Each row has a name. After each piece below comes the name of the row it's from, unless a question asks for something else. Each question is about the rows just above it. Some pieces are copies with a little noise. Places in a row count from 0.

[ 81 124 128 124 112 149 185  99 178 125 125 101 153 148  76 154 125 127
  74 177] : Z820
[125 144 119 126 124 153 133 118 146 119 135 118 135 137  98 126 146 146
 113 171] : Z151
[123 152 120 110 123 160 153 100 168 133 138 110 139 146  88 124 125 145
 100 181] : Z658
[ 69  95 103 123 103 167 173 107 149 170  91  90 134 154  47 133 132 123
  43 184] : Z23
[ 86 102 116 139  90 215 186  96 119 170  66  96 132 142  53 115 151 106
  35 179] : Z509
[125 130 125 129 127 136 121 120 135 125 133 123 123 129 123 133 130 131
 131 161] : Z284
[ 71  97 117 127  96 173 176 114 146 184  82  93 141 152  56 126 131 123
  47 176] : Z598
[125 144 119 126 124 153 133 118 146 119 135 118 135 137  98 126 146 146
  44 171] : Z198
[128 142 120 142 133 152 135 109 153 135 142 126 128 120  96 124 141 133
 131 172] : Z55
One entry of Z509 was changed: [ 86 102 116 139  90 215 186  96 119 170  66  95 132 142  53 115 151 106
  35 179]. Where, and from what?
11, [96]
find: [ 86 101 118 140  90 216 187  97 119 170  66  95 132 141  54 114 152 106
  34 180]
Z509
Changed Z151: [125 144 119 126 124 153 133 118 146 119 135 118 134 137  98 126 146 146
 113 171]. Place and old value:
12, [135]
One entry of Z23 was changed: [ 69  95 103 123 103 167 173 106 149 170  91  90 134 154  47 133 132 123
  43 184]. Where, and from what?
7, [107]

[149 110 149 149] = Z509
[140  40 139 125] = Z55
[181 121 128  77] = Z522
[175 157 123 106] = Z23
[209 154 130  28] = Z820
[123 174 130 148] = Z151
Which row holds [149 110 149 149]?
Z509
The value that Z509 holds more than once:
[149]
Where does [182 121 128  77] differ from Z522, and what was there?
0, [181]

[129 212 113 212 231 201 156 150 138 188  69 233 122 114 129 233 150 162
 101 158 148 167 147 101] -> Z509
[123 231 118 231 238 187 172 157 146 192 116 235 129 115 129 235 144 143
  94 165 176 175 163 107] -> Z425
[127 198  83 198 207 215 160 168 154 203  36 206  73 137 123 206 178 119
 110 164  99 137 166  87] -> Z820
[129 200  90 200 210 214 153 164 152 200 119 220  86 131 129 220 171 179
 111 157 106 148 155  90] -> Z198
One entry of Z198 was changed: [129 200  90 200 210 215 153 164 152 200 119 220  86 131 129 220 171 179
 111 157 106 148 155  90]. Where, and from what?
5, [214]
One entry of Z425 was changed: [123 231 118 231 238 187 172 157 146 192 116 235 129 115 129 235 145 143
  94 165 176 175 163 107]. Where, and from what?
16, [144]
Changed Z198: [129 200  90 200 210 214 153 164 152 200 119 220  86 131 129 219 171 179
 111 157 106 148 155  90]. Place and old value:
15, [220]
find: [124 232 119 230 239 187 171 157 150 193 119 236 131 113 127 235 144 144
  93 166 175 177 163 106]
Z425

[115 120 193  99 129 126 193 171 139 111 137 191 158 140 138  94 127 132
 121 116 149 141 158 147 117 180 150 175 125 113 103  94 108 170 134 106
 172 112  55  71  89 125 134 104 105 133 109 185  94 195 139  82  93]  Z598
[100 139 125 138 112 122 125 128 115 146 142 130 119 107 160 110 120 123
  98 121 137 124 139 121 110 137 159 109 164 123 138 129 113 118 109 130
 137 169 115 118 123 143 143 112 132 137 115 132 114 141 138 130 119]  Z198
[115 120 193  99 129 126 193 171 139 111 137 191 158 140 138  94 127 132
 121 116 149 141 158 147 117 180 150 175 125 113 103 104 108 170 133 124
 183  99 142 129 116 109 119 187  33 116 141  97  85  95 172 119 149]  Z658
[115 120 193  99 129 126 193 171 139 111 137 191 158 140 138  94 127 132
 121 116 149 141 158 147 117 180 150 175 125 113 103 104 108 170 134 106
 172 112 140 129 111 108 117 192 144 116 142  95  81  94 178 135 135]  Z284
[123 154  98  71 101  84  98 110 181 130 101 193 127 189 165 100 139 154
 170 184  95 172 113 133  84 168  98  83 126  31 170 179 149 157 137 157
 211 135  55  70  91 124 133 108  82 135 113 185  95 200 138  81  87]  Z55
find: [115 120 193  99 129 126 193 171 139 111 137 191 158 140 138  94 127 132
 121 116 149 141 158 147 117 180 150 175 125 113 103 104 108 170 133 124
 183  99 142 129 116 109 119 187  33 116 141  97  85  95 172 119 149]
Z658
Where does [116 120 193  99 129 126 193 171 139 111 137 191 158 140 138  94 127 132
 121 116 149 141 158 147 117 180 150 175 125 113 103 104 108 170 133 124
 183  99 142 129 116 109 119 187  33 116 141  97  85  95 172 119 149] differ from Z658, and what was there?
0, [115]
find: [114 121 193  99 128 125 193 171 138 112 137 190 158 140 137  93 129 131
 121 116 149 141 157 147 116 178 150 174 126 112 103 106 108 170 133 106
 172 112 141 130 110 109 117 192 143 117 141  95  80  94 178 136 136]
Z284

[128 164 154 162 153 150 136 133] : Z658
[118 104 129  80 110  95 120 129] : Z598
[100  99 100 104 100 113 124 114] : Z55
[134  78 102  68  57 106 110 110] : Z284
[110  96  93  84  76 105 130 122] : Z522
[124  88 115  39  82  73 121 136] : Z509
[133 130 121 121 132 124 123 134] : Z198
[102 128 109  98 128 101 137 144] : Z425
[138 128 124 108  63 136 132 112] : Z172
[130 184 156 160 109 162 150 123] : Z820
[ 94  94 120 134 173  94 121 128] : Z23
find: [124  89 115  39  82  75 121 137]
Z509
Where does [130 184 155 160 109 162 150 123] differ from Z820, and what was there?
2, [156]
Changed Z198: [133 130 121 122 132 124 123 134]. Place and old value:
3, [121]
Repeated in Z23:
[94]
One entry of Z55 was changed: [100  99 100 104 100 113 123 114]. Where, and from what?
6, [124]
find: [133 130 123 121 132 123 123 134]
Z198
Which value appears more than once in Z55?
[100]

[196 165 160 166 169 102  52 187 106 169 195  69 101 209 138 135 143 171
  97 169 109  68 112 103 103 174 145 116  70  62  68  92 198 124  56  99
 187 155 132 190 192 164 211 158  77 148  68  44 101 112 162  74  92  65
  53 184  52 109  60 143  87  44] = Z820
[161  77  51 122 133 196  83 135  63  82 106  83 197 143  80 150 105 211
 137 195 139 150 155  71 160 164  69 152  47 204 170 215  64 189 124  73
  55 211 168 200  96  76 184  52  94  71 108  91 105 136  71 198 122 141
  54 186 121 124  55 165  81  92] = Z55
[143 104 184 159 115  95 193 214 210  84 152  70  57 174 186 196 155 193
  65 203 166  92 128 146 148  46 144 122 192  77 136  51 191 184 130 215
 120  58  58  47 180  89 179  59  48  70  72 121  89 180 186  63 123 199
  42 205 167  96 101 159 210 190] = Z658
find: [142 104 184 159 115  94 193 214 210  84 152  70  57 174 186 196 155 193
  66 202 166  92 129 146 149  46 144 122 192  77 136  52 191 184 130 215
 119  58  58  47 181  89 180  59  48  71  71 121  89 181 186  63 123 199
  42 205 167  96 101 158 210 190]
Z658
find: [193 164 161 166 169 103  51 186 104 168 196  69 100 210 137 136 143 172
  97 168 107  67 110 102 101 173 146 115  69  63  66  92 198 124  55  98
 187 156 132 189 191 165 209 159  76 149  67  43 100 110 160  74  93  64
  53 183  52 110  60 144  88  43]
Z820

[119  95 154  86 111 134 110 222 205 117] = Z198
[197 197 197 234 145  63 110 130 197 130] = Z172
[167  76 121 234 145  63 110 114  41 162] = Z522
One entry of Z522 was changed: [166  76 121 234 145  63 110 114  41 162]. Where, and from what?
0, [167]
find: [167  76 121 234 145  63 110 114  41 162]
Z522
Changed Z198: [119  95 154  85 111 134 110 222 205 117]. Place and old value:
3, [86]

[ 52 208 180  61 198 205 177] -> Z172
[198 174 154  47 163  52  85] -> Z198
[151 120 118 111  82 167 135] -> Z658
[109 106 143 152 122 125  89] -> Z522
[189  80  67 198 147 117  73] -> Z55
[ 90 108  80 149 206 165 151] -> Z509
[ 61 156 163 122 163 204 160] -> Z284
[151 120 118 160  82 167 135] -> Z425
[ 26 150 167  47  52  60 178] -> Z151
The value that Z284 holds more than once:
[163]
find: [ 91 108  82 149 206 165 150]
Z509

[198 158 124 113 165] : Z55
[182  96 112 155 107] : Z23
[ 40  68 157  77  87] : Z658
[160 192 138 133 162] : Z598
[103  83 135 137 140] : Z172
[186  97 102 160 139] : Z425
[118 118 118 118 176] : Z522
[ 60 160  60  98 146] : Z284
[ 54  61 135  86 149] : Z509
[113 127 147 106 169] : Z198
[163 145  93 148 101] : Z820
[119  54 104 132 165] : Z151
Repeated in Z284:
[60]
Where does [113 126 147 106 169] differ from Z198, and what was there?
1, [127]
Which value appears more than once in Z522?
[118]
find: [ 40  69 159  77  87]
Z658
find: [160 192 138 133 162]
Z598
find: [182  96 112 155 107]
Z23
find: [186  97 102 160 139]
Z425

[119 117  57 133] : Z425
[ 85 125 164 139] : Z151
[ 69 160 132 149] : Z820
[108 132 121 128] : Z284
[141  24 108  89] : Z509
[ 78 112  97 135] : Z172
[171  72  31  25] : Z198
[121 129 129 130] : Z598
[119 117 122 133] : Z522
[ 71 145 119 109] : Z55
[188  78  26  29] : Z23
[175 156 151 175] : Z658
Where does [119 117  58 133] differ from Z425, and what was there?
2, [57]
find: [140  24 109  89]
Z509
The value that Z658 holds more than once:
[175]
Where does [109 132 121 128] differ from Z284, and what was there?
0, [108]
find: [ 85 124 164 139]
Z151

[122  71 110 118  72  72  67 109  44 215 106  67 152 100 207 118  51  73
 164] = Z658
[172 156  83 132 100 119 194 185 160 144 189 147 100 111 212 164  46  86
 201] = Z425
[ 96 128 179  79 162 143 133  83 159 143 156 127 129 134  71 128  81 103
  61] = Z284
[ 96 128 179  79 162 143 133  83 159 143 156 127 129 134  71 128 193 153
  72] = Z23
Changed Z284: [ 96 128 179  79 162 143 134  83 159 143 156 127 129 134  71 128  81 103
  61]. Place and old value:
6, [133]
find: [174 154  83 130 101 118 193 185 160 143 188 146 100 111 212 165  45  86
 199]
Z425
find: [ 96 126 179  80 161 144 135  86 160 143 157 127 129 135  69 127 193 154
  70]
Z23
find: [122  71 110 118  72  72  67 109  44 215 106  67 152 100 207 118  51  73
 164]
Z658

[131 160 140 131 131 220 131  95  66  88 119 160 212 156 129  98] : Z522
[ 41 168 156 151 138 227 180  88 119 148 133 147 154  62 151 163] : Z172
[121  88 134 111 141 165 112  73 176 143  93 114  93 100 119  85] : Z284
Repeated in Z284:
[93]
Changed Z284: [121  88 134 111 141 165 112  73 176 143  92 114  93 100 119  85]. Place and old value:
10, [93]
[121  88 134 111 141 165 112  73 176 143  93 114  93 100 119  85] is in which row?
Z284
Which value appears more than once in Z172?
[151]
find: [ 39 166 157 151 136 227 179  88 118 145 135 145 157  61 150 164]
Z172

[149  51 180  81] = Z172
[110 154  37 169] = Z522
[141 142 176  86] = Z55
[110  55  37 169] = Z820
find: [141 142 176  86]
Z55
Where does [142 142 176  86] differ from Z55, and what was there?
0, [141]

[118 139 119 126 128 149 127 135 111 129 125 131 157 149 131 144 121 129
 146 128 128 146 122 129 161 110 133 131 128 123 129 128 128 128 128 128
 128 128 129 130 134 138 143 145 148 148 149 149 149 149] : Z284
[138 134 128 123 127 153 131 137 111 142 127 138 157 144 124 113 129 128
 129 113 132 123 145 125 161 135 132 128 128 120 129 128 128 128 128 128
 128 128 128 128 128 130 130 132 139 138 142 146 146 148] : Z509
[108 136 158 132 136 154 118 113 111 117 116 123 157 133 158 155 136 146
 129 116 122 114 136 130 161 123 132 129 128 114 128 128 128 129 131 133
 137 142 146 148 149 149 149 151 149 149 150 150 149 150] : Z658
[127 102 127 133 128 110 127 113 111 108 165 132 157 139 121 138 151 140
 126 125 112 148 123 130 161 107 135 115 128 154 129 128 128 128 129 130
 131 135 140 144 145 149 148 150 149 149 150 149 149 150] : Z172
[118 139 119 126 128 121 127 135 111 129 125 131 157 115 131 144 121 129
 146 128 128 146 122 129 161 110 133 131 128 123 129 128 128 128 128 128
 128 129 129 128 131 133 139 140 146 148 148 149 149 150] : Z198
find: [108 136 158 132 136 154 118 113 111 117 116 123 157 133 158 155 136 146
 129 116 122 114 136 130 161 123 132 129 128 114 128 128 128 129 131 133
 137 142 146 148 149 149 149 151 149 149 150 150 149 150]
Z658
find: [107 137 158 131 137 153 120 112 112 116 117 123 154 133 159 155 136 147
 130 115 122 114 138 129 161 121 132 130 129 115 128 128 128 129 130 133
 138 140 147 147 150 148 149 151 148 149 150 150 148 149]
Z658
One entry of Z284 was changed: [118 139 119 126 128 149 127 135 111 129 125 131 157 148 131 144 121 129
 146 128 128 146 122 129 161 110 133 131 128 123 129 128 128 128 128 128
 128 128 129 130 134 138 143 145 148 148 149 149 149 149]. Where, and from what?
13, [149]
[118 139 119 126 128 149 127 135 111 129 125 131 157 149 131 144 121 129
 146 128 128 146 122 129 161 110 133 131 128 123 129 128 128 128 128 128
 128 128 129 130 134 138 143 145 148 148 149 149 149 149] is in which row?
Z284
Where does [127 102 127 133 128 110 127 113 111 108 165 132 157 139 121 138 151 140
 126 125 112 148 123 130 161 107 135 115 128 154 129 128 128 128 129 130
 131 135 140 144 144 149 148 150 149 149 150 149 149 150] differ from Z172, and what was there?
40, [145]
find: [119 139 118 126 128 149 128 135 110 128 126 131 158 149 130 144 122 129
 144 128 128 147 121 129 161 109 134 132 128 123 129 129 128 128 128 128
 129 128 129 130 134 138 143 145 148 147 148 149 148 150]
Z284
find: [119 139 119 126 128 121 126 136 111 129 126 130 156 115 131 144 121 128
 146 128 128 146 121 129 161 110 133 131 129 124 129 128 129 128 128 128
 128 129 129 129 131 132 139 140 146 148 148 148 148 150]
Z198

[ 80  73 146  85  23 103  73 126 118 174 159 119 103 122 115 106 103  59
 107] : Z198
[100 180 192  83  72  84  80 138 102 164  88  99 141 167 116 121 152  47
 151] : Z172
[108 191 196  87 161  97 132 160 110  98  42  82 126 219 139 147 188  68
 152] : Z820
[108 182 188  92 206 152 182 155 138  94  36  80 120 216 182 131 185 140
 182] : Z598
find: [108 192 196  88 161  96 132 161 109  99  42  82 125 219 140 148 189  69
 153]
Z820
Repeated in Z598:
[182]
find: [ 80  74 146  84  22 103  73 125 119 172 160 122 102 122 115 106 103  59
 106]
Z198
find: [108 191 196  87 161  97 132 160 110  98  42  82 126 219 139 147 188  68
 152]
Z820
find: [100 180 192  83  72  84  80 138 102 164  88  99 141 167 116 121 152  47
 151]
Z172

[149 165 128 122 128] : Z55
[149  45 128 122 128] : Z198
[ 62 153  74  62  81] : Z598
One entry of Z598 was changed: [ 62 153  74  62  82]. Where, and from what?
4, [81]
Which value appears more than once in Z598?
[62]
Where does [ 62 153  74  61  81] differ from Z598, and what was there?
3, [62]
One entry of Z198 was changed: [149  44 128 122 128]. Where, and from what?
1, [45]
find: [147 165 127 121 126]
Z55
Which value appears more than once in Z198?
[128]

[ 62 108  85  96 102 136 104 117 161 131  60 141]  Z55
[104 126 119 100 121 136 117 112 122 122 127 138]  Z509
[ 48  92  37 105 133 152 138 128 184 121  88 173]  Z658
[ 53  92  36  88 129 148 121 119 172 134  84 160]  Z425
[ 73 119  99 109 119 120 102 113 163 154  76 134]  Z522
[ 69  82  32  93 126 168 118 128 162 147  93 156]  Z151
[116 128 142 126 124 126 130 133 137 120 134 133]  Z23
[ 66  73  33  90 126 151 126 124 170 146  62 163]  Z198
[ 85 127 104 114 120 138 111 112 149 139  91 137]  Z172
[108 126 115 115 119 132 122 133 135 115 132 129]  Z820
[ 45 103  35 105 106 145 116 117 164 113  62 162]  Z284
find: [ 85 128 105 115 120 138 111 110 148 140  92 137]
Z172
Which value appears more than once in Z151?
[93]

